Below are the code and all the weights of a small trained network. Each question names an input and a target symbol and asks about switching units off, where a switched-off unit gives its printed mean instead of its output.

import numpy as np


def w(rows, s, z=0):
    codes = np.array(rows[::2]) - 128.0
    scale = np.full(codes.shape[1], s)
    scale[-1] = z or s
    return codes * scale


def f(y):
    return np.maximum(y, 0)


def softmax(a):
    e = np.exp(a - a.max(-1, keepdims=True))
    return e / e.sum(-1, keepdims=True)


def log_softmax(a):
    a = a - a.max(-1, keepdims=True)
    return a - np.log(np.exp(a).sum(-1, keepdims=True))


def net(x, mask):
    ids = ['βγδεζηθμξστψω'.index(c) for c in x.split()]
    T = len(ids)
    res = E[ids] + P[:T]
    u = 0
    for l in range(2):
        q, k, v = (res @ M[l].T for M in (Q, K, V))
        z = softmax(np.where(np.tri(T) > 0, q @ k.T / 3**0.5, -1e9)) @ v
        res = res + np.where(mask[u], z, O[l][:, -1]) @ O[l][:, :-1]
        u += 1
        y = f(res @ A[l][:, :-1].T + A[l][:, -1])
        res = res + np.where(mask[u : u + 8], y, B[l][:, -1]) @ B[l][:, :-1]
        u += 8
    return log_softmax(res[-1] @ U[:, :-1].T + U[:, -1])


Q, K, V, O, A, B = {}, {}, {}, {}, {}, {}
E = w([
[190,89,164,55,148,189,153],'β',
[78,120,134,122,134,116,124],'γ',
[88,100,145,135,160,114,116],'δ',
[199,81,153,158,105,82,90],'ε',
[100,116,124,112,131,110,131],'ζ',
[130,102,114,105,140,99,142],'η',
[201,94,169,158,108,84,69],'θ',
[120,179,101,181,49,191,203],'μ',
[106,91,127,123,158,109,126],'ξ',
[70,189,123,77,129,191,121],'σ',
[253,95,187,140,101,110,62],'τ',
[137,117,187,60,164,171,80],'ψ',
[198,124,182,210,51,175,147],'ω',
],0.02)
P = w([
[87,46,189,48,105,138,199],'0',
[108,30,117,111,191,211,138],'1',
[171,140,115,132,207,147,178],'2',
[140,186,158,53,100,75,202],'3',
[119,139,94,79,41,171,66],'4',
[170,185,25,144,154,187,62],'5',
[190,231,90,132,199,118,192],'6',
[147,109,94,105,43,178,184],'7',
[197,147,9,111,36,199,108],'8',
[191,210,2,178,202,184,105],'9',
],0.0097)
Q[0] = w([
[145,172,139,86,216,253,191],'L0H1',
[87,74,214,92,89,111,221],'L0H1',
[165,99,146,60,56,212,60],'L0H1',
],0.04)
K[0] = w([
[117,253,136,113,75,109,140],'L0H1',
[97,91,128,82,27,133,100],'L0H1',
[125,147,39,157,125,194,69],'L0H1',
],0.052)
V[0] = w([
[48,79,55,122,134,57,145],'L0H1',
[253,47,73,97,151,64,158],'L0H1',
[71,136,208,188,198,89,6],'L0H1',
],0.012)
O[0] = w([
[193,134,17,179,146,154,125,66],'L0H1',
[145,53,161,106,58,115,229,125],'L0H1',
[139,169,170,158,255,86,218,11],'L0H1',
],0.0099,0.012)
A[0] = w([
[38,97,29,92,185,43,171,209],'L0N1',
[251,130,155,195,129,165,91,112],'L0N2',
[163,42,139,98,138,55,68,149],'L0N3',
[215,103,184,196,77,71,104,138],'L0N4',
[58,107,42,133,87,97,185,30],'L0N5',
[81,115,118,76,198,86,154,3],'L0N6',
[101,104,72,154,130,30,81,37],'L0N7',
[187,159,193,230,62,191,147,8],'L0N8',
],0.014,0.006)
B[0] = w([
[9,50,96,79,168,116,107,174],'L0N1',
[116,112,193,112,94,123,125,192],'L0N2',
[176,233,151,162,103,96,129,246],'L0N3',
[128,52,149,140,170,175,79,242],'L0N4',
[143,78,132,182,122,215,125,205],'L0N5',
[103,213,161,112,75,174,189,139],'L0N6',
[155,137,127,119,84,202,115,143],'L0N7',
[87,249,122,143,153,73,124,223],'L0N8',
],0.015,0.013)
Q[1] = w([
[52,112,3,168,136,161,157],'L1H1',
[57,83,113,50,175,148,129],'L1H1',
[55,229,90,47,136,90,107],'L1H1',
],0.036)
K[1] = w([
[140,104,2,94,148,190,139],'L1H1',
[125,119,80,41,174,107,113],'L1H1',
[70,232,92,80,155,144,96],'L1H1',
],0.036)
V[1] = w([
[148,82,178,139,147,73,101],'L1H1',
[220,147,130,2,134,181,199],'L1H1',
[106,151,93,135,147,143,156],'L1H1',
],0.007)
O[1] = w([
[50,95,141,107,109,137,146,133],'L1H1',
[163,109,71,181,197,253,103,4],'L1H1',
[188,158,91,120,157,122,116,93],'L1H1',
],0.0049,0.018)
A[1] = w([
[172,98,158,142,164,99,100,18],'L1N1',
[151,90,77,193,109,97,120,147],'L1N2',
[112,74,54,111,171,71,169,232],'L1N3',
[101,100,70,79,215,74,185,17],'L1N4',
[153,126,109,55,125,86,139,226],'L1N5',
[135,137,79,54,155,136,127,151],'L1N6',
[123,144,135,106,137,100,121,2],'L1N7',
[124,70,75,179,183,64,249,114],'L1N8',
],0.018,0.0076)
B[1] = w([
[157,117,78,138,129,174,138,185],'L1N1',
[105,151,96,108,208,78,211,255],'L1N2',
[88,105,112,224,71,142,23,204],'L1N3',
[226,217,167,112,239,132,252,198],'L1N4',
[90,156,136,155,150,124,95,223],'L1N5',
[148,46,143,118,145,158,128,226],'L1N6',
[147,85,94,142,153,115,150,244],'L1N7',
[165,129,80,1,45,29,91,172],'L1N8',
],0.018,0.0092)
U = w([
[187,89,208,206,58,139,144,223],'β',
[136,128,188,249,145,136,95,60],'γ',
[147,156,163,166,150,101,100,51],'δ',
[94,66,150,140,86,80,104,50],'ε',
[62,85,111,253,111,109,83,38],'ζ',
[77,122,112,174,117,105,175,254],'η',
[97,155,182,68,119,123,121,105],'θ',
[86,229,82,168,98,170,82,131],'μ',
[139,115,110,179,115,62,77,73],'ξ',
[69,134,152,57,195,171,35,181],'σ',
[45,98,218,84,111,141,142,18],'τ',
[85,214,191,138,161,189,131,15],'ψ',
[45,143,217,170,150,55,87,186],'ω',
],0.0049,0.0059)

Each question gives the input, a string of symbols that net reads in full, and the target symbol t.
The units are the heads (3 rows each of Q, K, V and O) and the neurons (one row each of A and B). Each row of codes is followed by its name. A weight is (code - 128) times the scale printed after its matrix; where a second scale follows, it is the last column's (O, A, B and U).
mask holds one flag per unit, layer by layer, with each layer's heads first. A switched-off unit (its flag False) gives its mean, the last column of its rows in O or B, instead of its output. The means were averaged over made-up inputs and are rounded, as every weight is.
A unit's drop is (log p(t) with every unit on - log p(t) with that unit switched off) / (log p(t) with every unit on - log p(t) with every unit switched off).
The circuit of an input: a set's keep is (log p(t) with only the set's units on - log p(t) with every unit switched off) / (log p(t) with every unit on - log p(t) with every unit switched off). Starting from the 12 units with the biggest drops (on a tie, the unit counted first), units are removed one at a time, each time the one whose removal leaves the highest keep (on an exact tie, the one counted first), for as long as the keep stays at least 0.8.
circuit, biggest first: the units of the circuit, biggest drop first
unit that matters most: the unit with the biggest drop
k most important neurons: the k neurons with the biggest drops, biggest first
k most important neurons of layer l: the k neurons of layer l with the biggest drops, biggest first
input η γ η ε δ ω η, target ε: 2 most important neurons => L1N8, L0N1
input ψ η ξ ζ η ψ, target ψ: circuit, biggest first => L0H1, L0N6
input η σ η σ, target σ: circuit, biggest first => L0H1, L0N3
input θ ξ η η, target θ: circuit, biggest first => L1N8, L0H1, L1N4, L0N1
input β η ξ σ ζ η ω η, target ζ: circuit, biggest first => L0H1, L1N3, L0N1, L0N3
input ω ω β ξ ε θ η η δ, target θ: circuit, biggest first => L1N8, L0H1, L1N4, L0N1
input θ ψ η ω ω ω ψ ζ, target ω: 3 most important neurons of layer 0 => L0N8, L0N4, L0N5
input ζ η ψ ω ζ ω η ε, target β: unit that matters most => L0N2
input ω η η θ ω η η, target θ: circuit, biggest first => L0H1, L1N8, L1N4, L0N1
input η η σ σ ξ, target η: circuit, biggest first => L0H1, L1N2, L0N5, L0N2
input η η β, target β: circuit, biggest first => L0H1, L1N2
input η η ω ψ η δ τ, target β: circuit, biggest first => L0N2, L1N2
input η σ τ ω μ ζ, target τ: 2 most important neurons of layer 0 => L0N6, L0N2
input σ σ ξ, target σ: circuit, biggest first => L0H1, L0N1, L0N3
input ω ε ζ η, target ω: unit that matters most => L1N5
input θ ω ξ ω η β η μ ψ, target μ: circuit, biggest first => L0H1, L0N3
input η η ψ, target ψ: circuit, biggest first => L0H1, L0N6
input η η η σ ω η ζ ξ β γ, target ζ: 2 most important neurons of layer 0 => L0N3, L0N1
input η σ ω ψ η ω θ β η γ, target θ: 3 most important neurons => L1N8, L1N4, L0N6
input β η η η η η ε, target β: 3 most important neurons => L0N2, L1N1, L0N4
input ψ β ω β σ ψ η ζ, target σ: most important neuron => L0N3
input σ μ ψ, target μ: 2 most important neurons => L0N3, L0N4
input β η ω μ η ξ η β η, target ξ: 3 most important neurons of layer 1 => L1N3, L1N8, L1N4
input η η γ, target η: 2 most important neurons => L1N2, L0N5
